Here is a tiny trained network, its code and every weight. The questions are about switching its units off for an input and a target symbol, where a switched-off unit gives its printed mean instead of its output.

import numpy as np


def w(rows, s, z=0):
    codes = np.array(rows[::2]) - 128.0
    scale = np.full(codes.shape[1], s)
    scale[-1] = z or s
    return codes * scale


def norm(h):
    return h / np.sqrt((h * h).mean(-1, keepdims=True) + 1e-5)


def f(y):
    return y / 2 * (1 + np.tanh(0.7978845608 * (y + 0.044715 * y**3)))


def softmax(a):
    e = np.exp(a - a.max(-1, keepdims=True))
    return e / e.sum(-1, keepdims=True)


def log_softmax(a):
    a = a - a.max(-1, keepdims=True)
    return a - np.log(np.exp(a).sum(-1, keepdims=True))


def net(x, mask):
    ids = ['Δαβζηθλμξπτφψω'.index(c) for c in x.split()]
    T = len(ids)
    res = E[ids] + P[:T]
    u = 0
    for l in range(2):
        r = norm(res)
        for j in range(2):
            rows = slice(2 * j, 2 * j + 2)
            q, k, v = (r @ M[l][rows].T for M in (Q, K, V))
            z = softmax(np.where(np.tri(T) > 0, q @ k.T / 2**0.5, -1e9)) @ v
            o = O[l][rows]
            res = res + np.where(mask[u + j], z, o[:, -1]) @ o[:, :-1]
        u += 2
        y = f(norm(res) @ A[l][:, :-1].T + A[l][:, -1])
        res = res + np.where(mask[u : u + 12], y, B[l][:, -1]) @ B[l][:, :-1]
        u += 12
    return log_softmax(norm(res)[-1] @ U[:, :-1].T + U[:, -1])


Q, K, V, O, A, B = {}, {}, {}, {}, {}, {}
E = w([
[92,129,103,84,251],'Δ',
[152,89,57,84,155],'α',
[100,129,98,84,221],'β',
[101,66,67,111,137],'ζ',
[77,90,70,114,117],'η',
[107,97,204,113,142],'θ',
[101,121,99,56,114],'λ',
[135,117,206,85,142],'μ',
[93,99,207,123,137],'ξ',
[51,112,152,160,116],'π',
[71,169,151,128,104],'τ',
[145,209,116,123,121],'φ',
[100,167,146,188,113],'ψ',
[159,53,117,147,140],'ω',
],0.023)
P = w([
[76,126,91,117,252],'0',
[77,122,91,119,229],'1',
[82,122,88,124,208],'2',
[86,117,101,123,193],'3',
[93,113,103,120,177],'4',
[96,111,108,121,161],'5',
[103,110,114,120,147],'6',
[108,106,117,120,132],'7',
[116,107,121,119,118],'8',
[122,105,125,117,101],'9',
[130,100,129,114,83],'10',
[138,94,128,109,64],'11',
[141,86,133,106,51],'12',
[145,70,145,91,42],'13',
],0.015)
Q[0] = w([
[131,125,126,146,133],'0.h0',
[146,161,138,135,114],'0.h0',
[100,154,58,158,129],'0.h1',
[63,53,112,4,136],'0.h1',
],0.028)
K[0] = w([
[105,135,133,134,153],'0.h0',
[111,140,113,121,176],'0.h0',
[135,190,190,167,115],'0.h1',
[168,110,130,126,6],'0.h1',
],0.02)
V[0] = w([
[125,160,168,169,173],'0.h0',
[121,178,53,88,225],'0.h0',
[195,2,136,183,169],'0.h1',
[91,81,124,84,74],'0.h1',
],0.0079)
O[0] = w([
[88,120,185,137,156,138],'0.h0',
[143,109,190,116,98,253],'0.h0',
[255,32,189,223,196,130],'0.h1',
[76,50,152,117,99,195],'0.h1',
],0.0076,0.0056)
A[0] = w([
[73,139,98,174,128,117],'0.n0',
[124,127,138,207,112,123],'0.n1',
[127,215,143,163,109,139],'0.n2',
[105,139,100,137,73,85],'0.n3',
[112,147,117,79,93,56],'0.n4',
[139,166,68,116,156,78],'0.n5',
[95,175,162,192,91,182],'0.n6',
[133,55,81,64,137,179],'0.n7',
[136,160,117,251,162,66],'0.n8',
[125,168,162,142,32,3],'0.n9',
[157,109,154,87,124,145],'0.n10',
[161,139,153,183,82,35],'0.n11',
],0.015,0.0054)
B[0] = w([
[167,70,107,180,188,141],'0.n0',
[179,51,76,57,152,126],'0.n1',
[145,143,109,2,179,135],'0.n2',
[163,83,141,209,144,134],'0.n3',
[136,184,133,219,113,135],'0.n4',
[128,93,84,150,61,138],'0.n5',
[102,69,26,54,126,142],'0.n6',
[115,223,161,249,136,252],'0.n7',
[189,104,83,2,212,127],'0.n8',
[104,123,68,75,78,135],'0.n9',
[52,168,173,163,95,158],'0.n10',
[240,49,134,143,102,128],'0.n11',
],0.0089,0.012)
Q[1] = w([
[95,109,113,56,135],'1.h0',
[115,123,181,134,128],'1.h0',
[2,129,164,226,125],'1.h1',
[128,122,8,141,148],'1.h1',
],0.022)
K[1] = w([
[87,129,125,117,193],'1.h0',
[102,106,149,144,101],'1.h0',
[146,99,133,138,38],'1.h1',
[131,85,128,5,155],'1.h1',
],0.026)
V[1] = w([
[162,126,125,208,88],'1.h0',
[190,111,114,53,125],'1.h0',
[130,39,14,133,146],'1.h1',
[255,239,83,149,123],'1.h1',
],0.015)
O[1] = w([
[86,70,176,93,173,120],'1.h0',
[130,115,99,248,134,10],'1.h0',
[149,29,32,33,172,85],'1.h1',
[222,215,208,38,100,28],'1.h1',
],0.012,0.014)
A[1] = w([
[140,224,66,30,79,7],'1.n0',
[128,64,115,97,40,136],'1.n1',
[81,158,172,161,154,155],'1.n2',
[94,92,115,129,95,169],'1.n3',
[228,63,164,207,192,117],'1.n4',
[183,55,172,176,210,161],'1.n5',
[150,92,210,108,153,66],'1.n6',
[128,135,41,117,101,184],'1.n7',
[90,168,88,127,89,149],'1.n8',
[192,56,104,135,149,235],'1.n9',
[104,184,198,89,93,50],'1.n10',
[250,137,165,110,157,85],'1.n11',
],0.019,0.011)
B[1] = w([
[165,120,131,250,91,148],'1.n0',
[111,133,129,125,177,147],'1.n1',
[153,129,142,103,124,248],'1.n2',
[128,155,121,100,153,180],'1.n3',
[52,134,106,140,17,136],'1.n4',
[144,89,138,181,74,167],'1.n5',
[161,108,130,187,155,152],'1.n6',
[175,159,104,132,148,173],'1.n7',
[132,161,110,118,105,171],'1.n8',
[197,112,167,105,50,163],'1.n9',
[109,114,82,104,129,175],'1.n10',
[143,162,168,94,102,134],'1.n11',
],0.022,0.015)
U = w([
[169,163,134,148,228,183],'Δ',
[228,172,227,74,120,121],'α',
[159,162,141,111,153,143],'β',
[187,42,204,147,184,141],'ζ',
[36,54,159,25,176,64],'η',
[75,95,131,161,133,124],'θ',
[59,181,126,29,9,80],'λ',
[90,211,218,195,125,68],'μ',
[27,63,84,190,138,80],'ξ',
[102,16,48,128,134,149],'π',
[70,166,4,98,128,105],'τ',
[210,197,103,179,92,166],'φ',
[231,113,85,66,109,202],'ψ',
[133,81,127,113,17,254],'ω',
],0.013,0.0057)

Each question gives the input, a string of symbols that net reads in full, and the target symbol t.
The units are the heads (2 rows each of Q, K, V and O) and the neurons (one row each of A and B). Each row of codes is followed by its name. A weight is (code - 128) times the scale printed after its matrix; where a second scale follows, it is the last column's (O, A, B and U).
mask holds one flag per unit, layer by layer, with each layer's heads first. A switched-off unit (its flag False) gives its mean, the last column of its rows in O or B, instead of its output. The means were averaged over made-up inputs and are rounded, as every weight is.
A unit's drop is (log p(t) with every unit on - log p(t) with that unit switched off) / (log p(t) with every unit on - log p(t) with every unit switched off).
The circuit of an input: a set's keep is (log p(t) with only the set's units on - log p(t) with every unit switched off) / (log p(t) with every unit on - log p(t) with every unit switched off). Starting from the 12 units with the biggest drops (on a tie, the unit counted first), units are removed one at a time, each time the one whose removal leaves the highest keep (on an exact tie, the one counted first), for as long as the keep stays at least 0.8.
units of the circuit, in order: the units of the circuit, biggest drop first
most important unit: the unit with the biggest drop
top k neurons: the k neurons with the biggest drops, biggest first
top k neurons in layer l: the k neurons of layer l with the biggest drops, biggest first
heads that matter: for each layer, one digit per head in row order, 1 if its drop is at least 0.15 and else 0, layers parted by /
input φ η Δ ζ Δ μ π η Δ Δ μ Δ η ψ, target ψ: most important unit : 0.n11
input ξ β τ θ Δ Δ τ ξ Δ, target τ: heads that matter : 11 / 11
input ω μ τ ζ ψ Δ Δ, target ψ: units of the circuit, in order : 1.h1; 1.n9; 0.n6
input α μ ω ξ Δ η Δ μ α η α β, target η: units of the circuit, in order : 1.h0; 0.h1
input Δ Δ π Δ τ Δ α, target τ: heads that matter : 01 / 01
input τ α Δ Δ ω β, target ω: heads that matter : 01 / 00
input Δ ξ ζ μ μ, target ζ: top 3 neurons : 0.n7; 1.n6; 0.n10
input φ Δ φ μ Δ π μ ω α Δ Δ ξ β ζ, target ξ: units of the circuit, in order : 0.n7; 1.h1
input Δ ζ μ μ Δ α μ α α Δ, target α: units of the circuit, in order : 1.h1; 0.n7; 0.h1
input Δ α μ ψ μ Δ, target ψ: heads that matter : 01 / 11
input Δ Δ α Δ, target α: top 2 neurons : 0.n7; 1.n11
input ψ Δ Δ Δ μ α Δ μ ξ Δ Δ, target ξ: units of the circuit, in order : 0.n7; 1.h1
input Δ α Δ π Δ α Δ Δ Δ η, target η: heads that matter : 00 / 10
input α ψ ω ω η ζ Δ Δ η ζ η Δ Δ ψ, target ψ: heads that matter : 00 / 00
input Δ Δ Δ β Δ Δ θ Δ π μ, target μ: heads that matter : 00 / 01
input η η η Δ ξ λ Δ ξ ψ ω μ Δ, target ω: heads that matter : 01 / 00
input Δ ζ λ Δ Δ ζ Δ ψ η, target ψ: top neuron : 1.n9
input η β η η Δ, target η: heads that matter : 00 / 00
input Δ Δ Δ Δ ζ β Δ λ μ Δ μ, target λ: top 2 neurons : 1.n10; 0.n4
input θ ζ Δ Δ, target ζ: most important unit : 0.h1
input τ λ η η Δ τ β α Δ Δ ζ, target ζ: top 2 neurons : 0.n7; 1.n6
input ω φ Δ α ξ Δ Δ η η, target η: top 2 neurons in layer 0 : 0.n7; 0.n6
input Δ η ψ Δ λ μ ξ τ α Δ α, target α: heads that matter : 01 / 01
input η η η α α, target η: top 2 neurons : 0.n7; 1.n10
input Δ ξ ζ Δ α α, target α: top 3 neurons : 0.n7; 0.n10; 0.n6
input Δ Δ ξ ζ η Δ, target η: heads that matter : 11 / 10
input μ μ Δ Δ Δ η ζ α, target η: units of the circuit, in order : 1.h0; 0.n7; 1.n0
